Below are the code and all the weights of a small trained network. Each question names an input and a target symbol and asks about switching units off, where a switched-off unit gives its printed mean instead of its output.

import numpy as np


def w(rows, s, z=0):
    codes = np.array(rows[::2]) - 128.0
    scale = np.full(codes.shape[1], s)
    scale[-1] = z or s
    return codes * scale


def norm(h):
    return h / np.sqrt((h * h).mean(-1, keepdims=True) + 1e-5)


def f(y):
    return y / 2 * (1 + np.tanh(0.7978845608 * (y + 0.044715 * y**3)))


def softmax(a):
    e = np.exp(a - a.max(-1, keepdims=True))
    return e / e.sum(-1, keepdims=True)


def log_softmax(a):
    a = a - a.max(-1, keepdims=True)
    return a - np.log(np.exp(a).sum(-1, keepdims=True))


def net(x, mask):
    ids = ['αηθλπσφω'.index(c) for c in x.split()]
    T = len(ids)
    res = E[ids] + P[:T]
    u = 0
    for l in range(2):
        q, k, v = (norm(res) @ M[l].T for M in (Q, K, V))
        z = softmax(np.where(np.tri(T) > 0, q @ k.T / 2**0.5, -1e9)) @ v
        res = res + np.where(mask[u], z, O[l][:, -1]) @ O[l][:, :-1]
        u += 1
        y = f(norm(res) @ A[l][:, :-1].T + A[l][:, -1])
        res = res + np.where(mask[u : u + 4], y, B[l][:, -1]) @ B[l][:, :-1]
        u += 4
    return log_softmax(norm(res)[-1] @ U[:, :-1].T + U[:, -1])


Q, K, V, O, A, B = {}, {}, {}, {}, {}, {}
E = w([
[75,37,113,182,5,78],'α',
[119,124,123,142,188,124],'η',
[103,129,143,152,146,126],'θ',
[135,129,140,140,189,83],'λ',
[158,101,176,98,115,153],'π',
[171,170,118,159,110,151],'σ',
[131,152,141,96,64,154],'φ',
[121,118,138,153,142,159],'ω',
],0.011)
P = w([
[32,113,2,64,123,109],'0',
[36,113,71,120,95,163],'1',
[41,136,122,155,124,181],'2',
[3,197,216,158,109,143],'3',
[105,160,88,49,181,200],'4',
[163,63,17,61,164,88],'5',
[178,46,28,121,38,82],'6',
],0.0041)
Q[0] = w([
[177,83,46,189,103,145],'0.h0',
[153,2,125,91,80,114],'0.h0',
],0.0052)
K[0] = w([
[121,133,3,96,101,124],'0.h0',
[151,43,99,97,97,140],'0.h0',
],0.0052)
V[0] = w([
[130,160,178,207,174,40],'0.h0',
[105,89,31,165,157,253],'0.h0',
],0.0045)
O[0] = w([
[202,80,94,77,121,245,2],'0.h0',
[164,145,224,125,142,2,225],'0.h0',
],0.0049,0.0039)
A[0] = w([
[174,184,33,119,73,227,170],'0.n0',
[89,3,163,208,101,229,252],'0.n1',
[153,127,251,253,81,180,174],'0.n2',
[60,164,92,132,240,70,66],'0.n3',
],0.0026,0.002)
B[0] = w([
[190,154,115,162,231,54,78],'0.n0',
[35,137,2,130,228,92,201],'0.n1',
[96,162,110,55,205,139,253],'0.n2',
[189,127,169,154,187,162,156],'0.n3',
],0.0054,0.0015)
Q[1] = w([
[144,156,76,160,102,220],'1.h0',
[64,225,203,31,254,203],'1.h0',
],0.0073)
K[1] = w([
[2,157,132,229,159,17],'1.h0',
[69,218,199,94,141,251],'1.h0',
],0.0054)
V[1] = w([
[99,181,88,253,151,159],'1.h0',
[48,50,185,134,147,124],'1.h0',
],0.0071)
O[1] = w([
[220,114,76,119,118,1,44],'1.h0',
[166,91,136,101,72,179,255],'1.h0',
],0.0083,0.0051)
A[1] = w([
[129,142,166,157,81,113,204],'1.n0',
[150,140,122,135,100,162,65],'1.n1',
[134,180,136,157,173,145,251],'1.n2',
[169,244,114,191,134,103,63],'1.n3',
],0.011,0.0021)
B[1] = w([
[191,168,111,134,184,136,210],'1.n0',
[87,114,146,46,173,92,138],'1.n1',
[90,180,106,125,46,104,179],'1.n2',
[19,112,171,34,185,2,252],'1.n3',
],0.0084,0.0039)
U = w([
[120,84,107,163,2,92,73],'α',
[165,83,139,112,147,121,7],'η',
[211,98,133,76,48,108,85],'θ',
[134,147,32,122,148,158,180],'λ',
[75,129,168,111,108,215,195],'π',
[78,161,130,85,163,54,192],'σ',
[99,204,103,184,82,131,40],'φ',
[213,168,185,136,131,121,39],'ω',
],0.0088,0.0022)

Each question gives the input, a string of symbols that net reads in full, and the target symbol t.
The units are the heads (2 rows each of Q, K, V and O) and the neurons (one row each of A and B). Each row of codes is followed by its name. A weight is (code - 128) times the scale printed after its matrix; where a second scale follows, it is the last column's (O, A, B and U).
mask holds one flag per unit, layer by layer, with each layer's heads first. A switched-off unit (its flag False) gives its mean, the last column of its rows in O or B, instead of its output. The means were averaged over made-up inputs and are rounded, as every weight is.
A unit's drop is (log p(t) with every unit on - log p(t) with that unit switched off) / (log p(t) with every unit on - log p(t) with every unit switched off).
The circuit of an input: a set's keep is (log p(t) with only the set's units on - log p(t) with every unit switched off) / (log p(t) with every unit on - log p(t) with every unit switched off). Starting from all 10 units, units are removed one at a time, each time the one whose removal leaves the highest keep (on an exact tie, the one counted first), for as long as the keep stays at least 0.8.
units of the circuit, in order: the units of the circuit, biggest drop first
k most important neurons: the k neurons with the biggest drops, biggest first
top k neurons in layer l: the k neurons of layer l with the biggest drops, biggest first
drop of u: that unit's drop, to one decimal
input π λ η, target λ: 2 most important neurons : 1.n3, 0.n1
input π θ λ θ, target λ: units of the circuit, in order : 0.h0, 0.n1, 1.n3, 1.h0
input σ π π λ, target π: top 2 neurons in layer 1 : 1.n3, 1.n0
input ω σ θ ω, target θ: 3 most important neurons : 1.n3, 0.n1, 1.n0
input θ φ θ, target φ: top neuron in layer 1 : 1.n3
input σ π π θ ω, target θ: units of the circuit, in order : 1.h0, 0.h0, 1.n3
input π α φ θ, target φ: 3 most important neurons : 1.n3, 0.n1, 1.n1
input π π π θ λ, target θ: units of the circuit, in order : 0.h0, 1.h0, 1.n3
input π π φ η, target φ: units of the circuit, in order : 1.n3, 1.n2, 1.h0, 0.h0
input ω π σ ω θ ω θ, target ω: 2 most important neurons : 1.n0, 1.n3
input φ π π θ θ, target θ: 2 most important neurons : 1.n3, 1.n0
input σ π θ θ, target θ: top 2 neurons in layer 0 : 0.n1, 0.n2
input σ λ λ, target λ: top 2 neurons in layer 0 : 0.n1, 0.n0
input π σ θ θ ω π φ, target π: units of the circuit, in order : 1.h0
input θ π π α θ π σ, target σ: drop of 1.n3 : 0.4
input α π η, target π: drop of 1.n0 : 0.1
input θ π λ θ π π λ, target π: drop of 1.h0 : 0.7
input σ σ σ θ π ω, target π: drop of 1.h0 : 0.6
